How the items are linked:
j746: !>j321, %>j258, +>j679, ~>j331, §>j544, $>j477, *>j280
j742: !>j938, %>j657, +>j691, ~>j525, §>j93, $>j333, *>j421
j911: !>j949, %>j331, +>j169, ~>j258, §>j285, $>j874, *>j788
j237: !>j531, %>j292, +>j820, ~>j858, §>j227, $>j422, *>j551
j249: !>j55, %>j369, +>j643, ~>j401, §>j770, $>j902, *>j193
j258: !>j829, %>j746, +>j193, ~>j911, §>j498, $>j576, *>j643
j754: !>j250, %>j627, +>j783, ~>j852, §>j731, $>j68, *>j777
j333: !>j401, %>j337, +>j356, ~>j55, §>j864, $>j742, *>j355
j93: !>j84, %>j551, +>j493, ~>j142, §>j742, $>j864, *>j292
j127: !>j311, %>j902, +>j880, ~>j336, §>j778, $>j369, *>j791
j522: !>j686, %>j632, +>j503, ~>j571, §>j874, $>j285, *>j956
j193: !>j715, %>j679, +>j258, ~>j169, §>j826, $>j69, *>j249
j254: !>j235, %>j332, +>j422, ~>j898, §>j577, $>j820, *>j253
j949: !>j911, %>j577, +>j355, ~>j829, §>j332, $>j863, *>j356
j276: !>j551, %>j84, +>j663, ~>j778, §>j336, $>j934, *>j531
j638: !>j142, %>j778, +>j976, ~>j84, §>j902, $>j770, *>j226
j292: !>j503, %>j237, +>j686, ~>j809, §>j421, $>j261, *>j93
j356: !>j788, %>j23, +>j333, ~>j528, §>j950, $>j691, *>j949
j609: !>j576, %>j80, +>j202, ~>j863, §>j164, $>j829, *>j340
j164: !>j571, %>j777, +>j809, ~>j686, §>j609, $>j935, *>j627
j864: !>j854, %>j705, +>j950, ~>j848, §>j333, $>j93, *>j261
j23: !>j200, %>j356, +>j337, ~>j597, §>j253, $>j936, *>j577
j791: !>j741, %>j69, +>j477, ~>j125, §>j610, $>j679, *>j127
j227: !>j125, %>j421, +>j172, ~>j741, §>j237, $>j893, *>j657
j551: !>j276, %>j93, +>j852, ~>j783, §>j657, $>j705, *>j237
j898: !>j544, %>j935, +>j323, ~>j254, §>j321, $>j777, *>j68
j321: !>j746, %>j829, +>j415, ~>j577, §>j898, $>j80, *>j597
j829: !>j258, %>j321, +>j715, ~>j949, §>j935, $>j609, *>j528
j528: !>j643, %>j597, +>j55, ~>j356, §>j718, $>j340, *>j829
j731: !>j880, %>j340, +>j311, ~>j936, §>j754, $>j597, *>j80
j783: !>j778, %>j142, +>j754, ~>j551, §>j311, $>j195, *>j858
j883: !>j691, %>j387, +>j938, ~>j756, §>j956, $>j788, *>j874
j51: !>j253, %>j105, +>j934, ~>j673, §>j200, $>j663, *>j235
j577: !>j331, %>j949, +>j893, ~>j321, §>j254, $>j172, *>j23
j498: !>j935, %>j544, +>j826, ~>j285, §>j258, $>j571, *>j307
j858: !>j610, %>j809, +>j777, ~>j237, §>j741, $>j323, *>j783
j657: !>j336, %>j742, +>j936, ~>j311, §>j551, $>j337, *>j227
j956: !>j493, %>j663, +>j84, ~>j976, §>j883, $>j105, *>j522
j950: !>j105, %>j253, +>j864, ~>j718, §>j356, $>j493, *>j332
j627: !>j976, %>j754, +>j142, ~>j493, §>j340, $>j718, *>j164
j610: !>j858, %>j226, +>j599, ~>j531, §>j791, $>j146, *>j778
j323: !>j146, %>j257, +>j898, ~>j422, §>j415, $>j858, *>j195
j756: !>j340, %>j880, +>j902, ~>j883, §>j976, $>j643, *>j576
j854: !>j864, %>j934, +>j105, ~>j770, §>j401, $>j84, *>j144
j643: !>j528, %>j280, +>j249, ~>j788, §>j307, $>j756, *>j258
j421: !>j446, %>j227, +>j863, ~>j202, §>j292, $>j355, *>j742
j250: !>j754, %>j976, +>j778, ~>j663, §>j880, $>j673, *>j599
j663: !>j852, %>j956, +>j276, ~>j250, §>j387, $>j51, *>j632
j226: !>j809, %>j610, +>j571, ~>j503, §>j69, $>j826, *>j638
j355: !>j169, %>j893, +>j949, ~>j715, §>j261, $>j421, *>j333
j793: !>j893, %>j169, +>j331, ~>j679, §>j669, $>j125, *>j808
j253: !>j51, %>j950, +>j705, ~>j68, §>j23, $>j852, *>j254
j673: !>j68, %>j307, +>j714, ~>j51, §>j280, $>j250, *>j544
j285: !>j332, %>j235, +>j144, ~>j498, §>j911, $>j522, *>j105
j503: !>j292, %>j531, +>j522, ~>j226, §>j446, $>j144, *>j84
j741: !>j791, %>j202, +>j80, ~>j227, §>j858, $>j415, *>j311
j852: !>j663, %>j493, +>j551, ~>j754, §>j936, $>j253, *>j820
j597: !>j280, %>j528, +>j931, ~>j23, §>j68, $>j731, *>j321
j200: !>j23, %>j788, +>j808, ~>j280, §>j51, $>j387, *>j331
j105: !>j950, %>j51, +>j854, ~>j307, §>j788, $>j956, *>j285
j679: !>j415, %>j193, +>j746, ~>j793, §>j146, $>j791, *>j369
j195: !>j714, %>j848, +>j68, ~>j705, §>j931, $>j783, *>j323
j257: !>j826, %>j323, +>j935, ~>j261, §>j715, $>j809, *>j848
j311: !>j127, %>j525, +>j731, ~>j657, §>j783, $>j931, *>j741
j387: !>j936, %>j883, +>j336, ~>j880, §>j663, $>j200, *>j104
j422: !>j669, %>j261, +>j254, ~>j323, §>j893, $>j237, *>j705
j84: !>j93, %>j276, +>j956, ~>j638, §>j938, $>j854, *>j503
j493: !>j956, %>j852, +>j93, ~>j627, §>j691, $>j950, *>j686
j142: !>j638, %>j783, +>j627, ~>j93, §>j525, $>j848, *>j809
j826: !>j257, %>j146, +>j498, ~>j144, §>j193, $>j226, *>j770
j880: !>j731, %>j756, +>j127, ~>j387, §>j250, $>j280, *>j477
j446: !>j421, %>j125, +>j874, ~>j69, §>j503, $>j169, *>j938
j69: !>j202, %>j791, +>j576, ~>j446, §>j226, $>j193, *>j902
j777: !>j599, %>j164, +>j858, ~>j820, §>j80, $>j898, *>j754
j235: !>j254, %>j285, +>j669, ~>j544, §>j331, $>j632, *>j51
j401: !>j333, %>j808, +>j788, ~>j249, §>j854, $>j938, *>j169
j902: !>j525, %>j127, +>j756, ~>j938, §>j638, $>j249, *>j69
j778: !>j783, %>j638, +>j250, ~>j276, §>j127, $>j714, *>j610
j415: !>j679, %>j715, +>j321, ~>j893, §>j323, $>j741, *>j931
j770: !>j848, %>j714, +>j307, ~>j854, §>j249, $>j638, *>j826
j863: !>j874, %>j172, +>j421, ~>j609, §>j686, $>j949, *>j691
j788: !>j356, %>j200, +>j401, ~>j643, §>j105, $>j883, *>j911
j808: !>j337, %>j401, +>j200, ~>j369, §>j934, $>j336, *>j793
j934: !>j705, %>j854, +>j51, ~>j714, §>j808, $>j276, *>j669
j144: !>j261, %>j669, +>j285, ~>j826, §>j169, $>j503, *>j854
j525: !>j902, %>j311, +>j340, ~>j742, §>j142, $>j55, *>j202
j202: !>j69, %>j741, +>j609, ~>j421, §>j809, $>j715, *>j525
j714: !>j195, %>j770, +>j673, ~>j934, §>j369, $>j778, *>j146
j369: !>j931, %>j249, +>j280, ~>j808, §>j714, $>j127, *>j679
j332: !>j285, %>j254, +>j261, ~>j935, §>j949, $>j686, *>j950
j544: !>j898, %>j498, +>j146, ~>j235, §>j746, $>j599, *>j673
j307: !>j718, %>j673, +>j770, ~>j105, §>j643, $>j976, *>j498
j874: !>j863, %>j104, +>j446, ~>j576, §>j522, $>j911, *>j883
j571: !>j164, %>j599, +>j226, ~>j522, §>j576, $>j498, *>j976
j172: !>j104, %>j863, +>j227, ~>j80, §>j820, $>j577, *>j936
j477: !>j80, %>j576, +>j791, ~>j104, §>j599, $>j746, *>j880
j632: !>j820, %>j522, +>j531, ~>j599, §>j104, $>j235, *>j663
j280: !>j597, %>j643, +>j369, ~>j200, §>j673, $>j880, *>j746
j104: !>j172, %>j874, +>j125, ~>j477, §>j632, $>j331, *>j387
j55: !>j249, %>j931, +>j528, ~>j333, §>j848, $>j525, *>j715
j686: !>j522, %>j820, +>j292, ~>j164, §>j863, $>j332, *>j493
j935: !>j498, %>j898, +>j257, ~>j332, §>j829, $>j164, *>j718
j80: !>j477, %>j609, +>j741, ~>j172, §>j777, $>j321, *>j731
j340: !>j756, %>j731, +>j525, ~>j691, §>j627, $>j528, *>j609
j125: !>j227, %>j446, +>j104, ~>j791, §>j531, $>j793, *>j336
j576: !>j609, %>j477, +>j69, ~>j874, §>j571, $>j258, *>j756
j68: !>j673, %>j718, +>j195, ~>j253, §>j597, $>j754, *>j898
j691: !>j883, %>j936, +>j742, ~>j340, §>j493, $>j356, *>j863
j938: !>j742, %>j336, +>j883, ~>j902, §>j84, $>j401, *>j446
j931: !>j369, %>j55, +>j597, ~>j337, §>j195, $>j311, *>j415
j331: !>j577, %>j911, +>j793, ~>j746, §>j235, $>j104, *>j200
j146: !>j323, %>j826, +>j544, ~>j669, §>j679, $>j610, *>j714
j336: !>j657, %>j938, +>j387, ~>j127, §>j276, $>j808, *>j125
j809: !>j226, %>j858, +>j164, ~>j292, §>j202, $>j257, *>j142
j531: !>j237, %>j503, +>j632, ~>j610, §>j125, $>j669, *>j276
j820: !>j632, %>j686, +>j237, ~>j777, §>j172, $>j254, *>j852
j337: !>j808, %>j333, +>j23, ~>j931, §>j705, $>j657, *>j893
j169: !>j355, %>j793, +>j911, ~>j193, §>j144, $>j446, *>j401
j848: !>j770, %>j195, +>j718, ~>j864, §>j55, $>j142, *>j257
j705: !>j934, %>j864, +>j253, ~>j195, §>j337, $>j551, *>j422
j261: !>j144, %>j422, +>j332, ~>j257, §>j355, $>j292, *>j864
j976: !>j627, %>j250, +>j638, ~>j956, §>j756, $>j307, *>j571
j669: !>j422, %>j144, +>j235, ~>j146, §>j793, $>j531, *>j934
j893: !>j793, %>j355, +>j577, ~>j415, §>j422, $>j227, *>j337
j718: !>j307, %>j68, +>j848, ~>j950, §>j528, $>j627, *>j935
j715: !>j193, %>j415, +>j829, ~>j355, §>j257, $>j202, *>j55
j599: !>j777, %>j571, +>j610, ~>j632, §>j477, $>j544, *>j250
j936: !>j387, %>j691, +>j657, ~>j731, §>j852, $>j23, *>j172

The rows follow the links: the fewer symbols apart two items are, the more alike their rows tend to be.

Each row is also shifted at random along 7 hidden directions that mean nothing.

Some items, each with a row of numbers:
j307: 25 -407 11 43 170 -121 -232 -82 -366 127 -726 216 -372 412 228 -117 -266 -216 68 106 114 30 -326 -285 358 187 -506 -294 29 -405 51 745 -251 152 -576 -268 -164 19 143 -714 -63 -719 23 44 42 -544 -286 387 -770 12 5 -193 -410 -458 -51 -393 10 -57 -395
j193: -370 -109 -99 -346 -480 -7 84 -68 70 135 157 -68 538 15 -1 153 208 12 -65 266 -235 6 -147 10 -91 62 270 -347 -86 204 96 52 78 -31 127 391 459 115 95 -243 -67 153 -148 70 -88 69 108 89 375 53 -42 142 67 -147 -78 202 -110 52 128
j673: -1097 7 92 -143 -255 -235 -201 -367 55 -280 -228 400 70 18 46 179 17 -245 59 135 -213 -132 -112 -174 7 235 256 117 2 238 18 261 -216 -156 -289 221 -123 156 -34 -48 -137 185 -172 -27 139 -271 -235 -176 -140 262 -220 105 -15 -121 84 277 230 78 29
j778: -169 135 56 -16 -517 42 -112 51 303 113 -195 -36 8 215 -145 119 -142 -19 -170 191 50 107 -35 -139 -261 -137 41 256 -269 212 -240 -224 -37 -145 -280 -11 -133 162 -47 87 -149 -129 116 35 60 30 -113 271 443 59 -477 163 192 -139 72 539 75 33 16
j754: -732 232 449 113 -370 -136 58 78 185 -311 -81 -4 284 -252 -387 -36 -304 14 264 64 -132 41 -141 291 -44 114 -59 -45 -12 439 165 66 120 -272 140 -223 -212 -96 -136 37 -133 231 -148 93 145 -46 50 42 168 77 50 136 197 272 -12 33 -50 154 -8
j321: 1095 438 -70 231 -30 115 27 17 -51 107 37 37 -284 -187 -33 -149 -256 150 -68 -63 -238 93 -51 6 -176 57 -49 18 -209 101 -79 -212 135 -128 203 -66 176 19 181 98 112 116 -216 -23 40 138 -149 157 482 -212 -79 -43 125 99 90 362 -23 18 45
j323: 1274 -291 -352 -541 28 21 -260 -235 -37 221 554 359 309 225 1028 5 178 417 144 399 86 448 161 -410 -241 -112 -521 57 -159 -604 -221 26 8 125 -220 200 -52 -1 130 -180 181 162 36 -124 -329 192 -365 602 112 15 188 -1022 -269 -612 -32 444 -73 -565 291
j657: 609 450 233 10 -513 -260 -4 250 -101 -158 -403 401 -28 253 -171 -73 -252 -102 22 463 127 117 2 -576 68 -54 -12 121 -175 409 100 -48 42 -477 -98 320 -412 -17 -474 -274 -415 368 162 119 -178 -409 -45 554 441 198 104 131 100 -291 -119 948 195 10 54
j446: -512 22 -28 205 -21 -74 197 235 -173 121 -219 -153 69 41 -35 44 -93 69 -27 60 63 -80 -71 156 308 -217 -95 -191 163 -143 190 302 -64 117 98 -16 50 -30 -218 -412 -2 -283 197 99 -459 -7 261 188 92 -138 111 277 -62 143 -142 -109 -259 57 -84
j829: 43 -220 167 -558 -85 -6 36 -420 -38 -156 -60 211 32 -67 -356 59 212 -162 -3 -99 -118 -111 -99 172 -145 82 479 -96 132 57 326 183 -72 -5 -264 61 108 113 191 99 -142 90 -158 51 29 -154 -13 -488 -466 295 -53 374 96 -254 -141 -315 212 5 -94
j169: -591 23 -75 30 -5 22 204 -90 -193 -136 74 -95 19 -179 -170 51 227 -202 -228 -237 -151 -412 99 268 42 -4 394 77 178 58 -21 -84 -59 117 209 194 240 17 -58 222 -40 213 70 -230 -17 92 301 -525 -39 98 153 426 82 250 -46 -154 -135 49 -19
j93: -357 -194 132 -337 -301 -71 -124 10 250 61 37 85 121 184 -347 336 130 -299 81 187 238 -61 210 -122 46 -131 139 284 -5 -8 144 -22 -100 116 -251 69 -227 -28 -84 85 -171 -126 141 60 -3 -49 80 1 21 188 -284 144 157 -56 -73 127 203 -51 46
j663: 457 -79 213 121 61 180 180 -17 341 48 259 -541 151 -91 -267 32 112 82 62 -188 117 -67 -127 215 2 111 117 216 113 399 -148 -339 242 -31 264 -371 43 27 -139 725 220 -56 92 194 440 239 149 -334 10 -115 -161 190 93 367 351 -334 47 167 -195
j576: 120 167 116 -158 -181 69 12 -98 55 2 -382 181 -81 179 -279 -24 -120 -75 -134 61 49 -109 -215 -90 -70 179 559 29 104 216 11 -158 -97 -348 -206 193 -5 95 88 -81 -68 276 -171 -81 -44 -308 -71 -266 -35 284 -180 431 64 -75 -242 213 266 249 -311
j415: 517 -43 17 -387 -271 -169 -85 -179 -171 -206 -376 510 -197 113 45 -58 -19 -95 -83 244 -13 2 -126 -179 -18 -41 148 23 -66 14 135 425 -259 -120 -339 3 -151 97 47 -341 -68 -94 -76 -76 -111 -203 -98 79 -150 276 -9 -22 -123 -523 -25 99 238 -214 130
j84: 293 56 257 -48 -443 -7 173 170 205 97 2 -122 302 220 -495 155 -64 -107 -51 160 169 -151 29 -9 123 -40 36 54 72 267 -60 -145 236 -369 186 98 -61 -140 -229 111 -178 214 103 151 133 -264 177 30 385 131 -95 556 332 -26 33 245 -21 221 -73
j528: 1229 -38 -186 85 463 109 70 221 -472 99 -171 402 -304 93 385 -328 -357 200 277 14 -85 235 -61 -474 107 72 -666 -331 79 -296 -36 30 432 -203 -20 -240 18 -284 53 -413 -142 157 -202 -86 -183 -427 -437 476 -213 163 718 -539 -72 -406 -168 123 -94 -114 -223
j880: -271 -37 200 -324 -370 -146 -152 -44 414 152 195 -129 249 90 122 -91 210 -8 -98 323 68 470 -168 -234 -176 187 291 -29 -203 360 197 -151 67 -197 -205 316 73 91 -164 68 62 48 -108 197 -44 -23 -209 121 292 -14 -587 -77 115 -152 63 454 158 90 148
j577: 91 293 14 191 84 -202 -28 162 -26 -57 195 88 223 -287 488 -197 -175 116 238 84 -301 216 70 -10 61 48 -220 -128 -81 22 30 56 117 64 240 298 -30 -68 -134 -243 60 279 -132 -76 -222 162 -28 227 367 -271 370 -492 -136 133 122 336 -126 -106 342
j627: -800 131 -20 255 324 171 -170 -23 155 42 -130 43 -694 45 -28 27 -346 -165 -123 -202 72 -40 19 -107 -243 -33 -23 155 78 -245 105 -118 -186 294 -260 -30 -214 -248 243 19 49 -331 48 -38 12 75 -336 90 -283 -139 -396 -111 -1 49 -242 -50 116 16 14
j551: 7 28 253 -190 7 -6 -13 15 -88 -402 171 160 128 -61 -32 105 -30 25 266 75 117 79 82 -118 109 -58 -143 130 171 -101 -119 -159 -17 -237 78 -80 -294 -134 -247 225 -63 386 128 -76 -51 12 66 -20 -180 271 334 -121 213 -58 79 107 102 -96 67
j105: -1261 -354 71 -264 -54 -167 -43 -148 160 -149 508 19 507 -121 227 213 248 -245 482 156 -29 -189 255 -63 114 340 171 -57 201 45 64 -7 3 35 90 398 -42 23 -13 45 -78 533 -13 59 200 -2 73 -371 -8 146 250 -150 -67 -65 42 90 -27 110 176
j235: 635 61 6 380 94 -137 -141 23 -58 75 -231 81 6 11 347 83 -24 -70 24 171 100 58 -33 -162 81 231 -235 -72 -56 -153 -184 155 -211 152 -101 165 -25 4 -103 -131 76 -163 112 18 -35 -102 -18 85 -28 -239 -146 -106 -119 -4 225 288 19 58 23
j864: 470 332 -563 529 550 438 -33 -173 -114 88 310 109 -971 120 257 -43 24 4 -333 -566 308 -422 399 -188 -251 -252 69 536 -9 -347 -326 -724 -146 408 -76 -260 -68 -231 221 550 218 94 158 -165 200 288 -422 -341 -266 -46 15 -403 -63 245 -29 55 208 -209 -52
j715: 24 -243 -197 -141 138 -39 168 184 -519 33 -70 -28 131 -108 47 -106 -48 47 57 -9 -165 98 -14 81 43 -176 -277 -417 -6 -220 196 357 197 162 102 -143 155 63 83 -419 -79 -324 -25 -29 -143 55 76 281 -196 -142 405 -120 -88 -72 -128 -457 -343 -69 26
j731: -52 166 110 283 177 248 76 123 237 201 33 -513 -332 -267 -307 -135 -124 97 -118 -397 1 235 -57 278 -185 -73 -77 19 -155 95 63 -145 198 213 251 -485 125 46 22 484 78 -257 -33 242 264 302 11 -200 -65 -392 -174 -26 65 241 152 -584 -52 134 -38
j332: 469 -237 -16 -102 173 -74 33 -136 27 -149 506 65 398 -317 72 180 175 -29 397 53 -38 -163 132 178 49 153 -62 -9 236 -64 91 -104 114 -168 256 15 -27 -189 110 125 33 453 -183 -121 41 80 211 -225 -24 153 474 -117 43 116 1 -203 -109 108 89
j104: 377 443 134 19 -67 -90 -18 -268 172 -447 28 636 -68 245 299 -199 -52 98 -113 12 71 -53 -34 -313 -65 214 651 375 265 465 -123 -470 -156 -548 -82 421 -104 145 -314 327 -24 898 8 -144 -67 -251 105 -342 142 612 20 242 180 -49 -18 921 477 -78 16
j164: 764 245 -76 181 299 336 -61 -25 -42 -7 32 122 -489 -39 58 34 -419 268 11 -198 136 68 -25 -79 -156 11 21 123 255 -106 -83 -196 -87 -123 -187 -114 -93 -147 209 92 67 19 -24 -281 -113 4 -341 224 -118 154 20 -103 87 -130 -261 221 72 44 -178
j250: 44 -40 -4 273 122 44 -16 -108 242 221 -168 -122 -473 53 -121 19 -120 23 -235 -114 213 34 -310 38 -107 84 -20 6 -34 -6 -102 65 -102 -83 -417 -481 10 95 137 259 99 -415 87 155 232 -81 -196 25 -190 -126 -426 134 -67 6 226 -290 212 -1 -157
j638: 5 -585 -91 -173 202 6 200 332 -399 214 75 -226 364 -35 129 18 17 416 381 135 59 256 -74 87 381 -116 -827 -612 184 -240 55 260 461 -202 295 -442 -13 -190 -24 -426 120 -339 -35 -18 -110 -22 174 541 -220 -69 718 -198 -91 -169 104 -662 -562 96 -534
j950: -272 299 -51 447 356 202 -65 -108 -185 -274 -259 232 -535 -72 -132 -37 -274 -184 -43 -271 66 -436 109 -162 123 81 -23 158 132 -108 -96 -27 -222 114 26 -74 -270 -140 39 -20 -92 78 -109 -99 234 -201 -232 -160 -294 -24 195 70 0 286 -147 54 235 57 -122

From each start, follow one symbol. Which item do you reach?
Answer with the item's name.
---
-69 -456 112 -60 282 117 135 1 -172 86 114 -178 225 -131 91 44 -10 173 282 -58 138 123 -291 422 255 142 -236 -406 261 -318 48 356 99 -226 -14 -405 162 -144 23 -172 140 -231 -89 -157 -83 -22 260 -36 -331 73 327 59 -51 84 -44 -678 -340 159 -360
% -> j599
---
805 152 -154 593 196 101 235 320 -389 111 -552 -168 -220 49 130 -192 -118 192 -87 13 -82 -33 -95 83 336 -155 -320 -203 -145 -169 -247 87 22 55 329 -293 120 22 -177 -301 9 -467 25 45 -88 -90 152 292 39 -401 339 5 -124 152 163 -128 -283 46 -66
* -> j808
---
363 439 4 405 -37 113 157 264 79 123 -121 -196 -150 -54 -124 -122 -298 117 -58 -179 9 -13 -145 120 44 45 196 -28 86 140 39 -317 95 -238 141 -28 130 7 -138 -3 -32 100 19 6 -90 -47 171 48 388 -161 17 331 134 407 -99 325 -55 345 -163
~ -> j576
---
1201 20 -111 70 27 332 232 -31 -59 70 62 -228 -306 250 -179 -105 242 229 -287 -187 312 -46 -1 -65 -60 -195 279 265 96 204 -266 -438 126 -194 -38 -356 20 209 -192 627 -9 177 234 74 329 60 61 -486 -128 239 76 165 94 67 250 -233 202 -50 -295
+ -> j387
---
49 169 27 -36 -285 68 191 -88 66 -126 5 214 182 -182 -139 69 -155 -53 19 95 -155 -347 -110 159 -174 256 287 -120 104 349 -195 -125 143 -338 22 227 164 -87 186 8 -115 440 -267 -205 253 -221 131 -289 285 275 69 373 242 10 -151 209 -1 295 -77
§ -> j258
---
-352 339 -46 354 6 56 -40 216 -188 -121 -507 -185 -441 -204 -7 -143 -165 201 -260 -87 -108 171 -137 145 68 -253 -251 32 -81 -240 96 331 -155 209 16 -251 -131 103 -21 -414 104 -608 117 -37 -282 111 39 420 -98 -305 -157 -91 -210 -64 -45 -129 -97 -175 53
% -> j202
---
-995 363 -108 460 181 -161 100 273 -169 -237 -71 -111 -105 -456 -111 -48 -101 57 31 -321 -293 -62 74 374 205 -232 -138 41 9 -74 -32 145 -100 297 445 -67 60 -5 -55 -16 86 -118 2 -101 -184 334 295 -150 82 -434 374 42 8 356 209 -206 -304 -207 333
$ -> j227
---
379 -141 109 68 304 -77 -218 -281 -147 -267 -194 374 -219 153 23 52 -107 -95 219 -106 246 -179 33 -123 261 20 44 159 486 -273 25 193 -325 -49 -228 -126 -258 -62 -49 -128 40 38 79 -309 -50 -230 5 -153 -707 315 200 62 -64 6 -276 -145 210 29 -310
! -> j522
---
462 -371 -53 -32 203 66 178 128 -284 9 -285 -145 -22 -65 -92 -77 40 461 -31 -130 14 212 -296 283 159 -132 -177 -397 88 -137 41 263 90 -151 48 -399 99 121 -64 -170 266 -295 64 -70 -32 23 208 17 -371 -28 269 79 -100 -108 183 -721 -295 -157 -347
§ -> j610
---
-390 -213 208 -676 -340 -236 -71 -193 321 -52 109 48 369 245 -108 147 347 -95 -139 164 214 229 35 -245 -125 -92 217 58 -71 80 281 162 -90 140 -351 138 -157 277 -79 119 -61 -55 47 217 -105 164 -25 -130 -104 212 -479 -57 6 -389 127 -63 221 -308 160
~ -> j657
---
-88 -280 -172 142 -42 12 -205 -106 -220 120 -384 66 -225 183 38 203 67 -202 -121 44 81 -210 32 -74 219 -89 -56 7 110 -338 -92 327 -327 257 -287 -9 -7 89 68 -378 -76 -471 190 31 -99 -157 -7 99 -328 -87 -203 147 -211 -86 11 -14 -35 -152 -200
§ -> j169
---
-196 186 13 -39 -376 156 39 -118 -157 -181 -238 292 -162 70 -555 205 -83 -199 -139 20 -143 -344 43 41 -186 -72 215 99 -94 -12 -8 119 -88 100 -91 70 -11 -61 258 -27 -243 -87 -68 -179 129 -96 17 -113 105 124 -278 420 180 101 -206 100 158 52 42
% -> j323
---
-717 171 219 541 -172 -23 188 272 -30 -189 -710 -273 -205 -324 -526 -94 -414 184 -7 -26 -246 39 -416 523 247 123 -219 -303 33 291 -30 464 -17 -184 39 -423 65 -77 38 -288 -42 -617 -36 -12 58 -205 258 144 -30 -371 -161 636 -2 459 191 -222 -210 378 -186
+ -> j610
---
-380 295 -4 -29 -155 -90 27 -284 49 -235 88 161 -52 -63 -94 42 178 -267 -239 -19 98 -24 196 -209 -163 -55 358 255 -155 111 -177 -344 -56 152 10 243 -175 178 -238 310 -192 361 80 111 -12 90 93 -472 151 212 -99 -34 159 -79 155 309 158 -195 463
% -> j333
---
12 176 33 156 -94 -81 60 142 -294 -379 -226 346 75 49 10 -8 -142 171 61 131 52 -209 -56 22 262 -36 -94 168 370 78 -247 -14 6 -312 214 -51 -225 32 -249 -92 -107 386 26 -273 -100 -9 247 -65 61 319 518 265 145 124 -43 439 -34 -74 -71
+ -> j632
---
177 -68 -7 -44 5 75 0 -174 -42 -38 -104 85 -213 58 -468 137 -93 -257 -38 -83 15 -235 -11 84 -62 201 118 77 43 100 6 -33 117 -24 -272 -125 -36 -36 330 125 -215 -35 -127 -63 321 -162 -213 -274 -281 81 -44 325 157 -30 -33 -281 295 93 -161
! -> j307
---
216 73 -288 250 391 108 -129 40 -363 -114 -14 72 -269 -47 366 41 -36 98 0 -223 90 -155 195 -205 -2 -112 -292 81 40 -512 -67 -22 -175 429 -78 -96 -63 -112 143 -30 141 -61 52 -217 -241 129 13 87 -241 -84 294 -319 -141 17 -154 -68 -130 -191 81
% -> j422
---
-166 73 112 57 -277 -65 -83 -94 -38 -42 -256 -211 -57 154 -160 25 198 8 -185 0 156 -16 -45 67 141 -127 294 115 -34 53 34 22 -277 26 -24 -4 7 226 -222 53 123 -108 296 95 -142 -7 278 -140 101 28 -178 430 31 137 89 -49 31 -35 -1
$ -> j793
---
426 28 -143 -115 185 161 -98 -282 99 -143 194 329 -397 122 65 170 232 -82 -77 -94 255 -178 201 -252 -142 -70 149 464 -75 -220 -213 -253 -236 239 -202 -42 -216 132 -47 594 -49 80 270 -10 201 115 -237 -341 -357 243 -186 -228 52 -263 200 131 338 -244 138
! -> j934
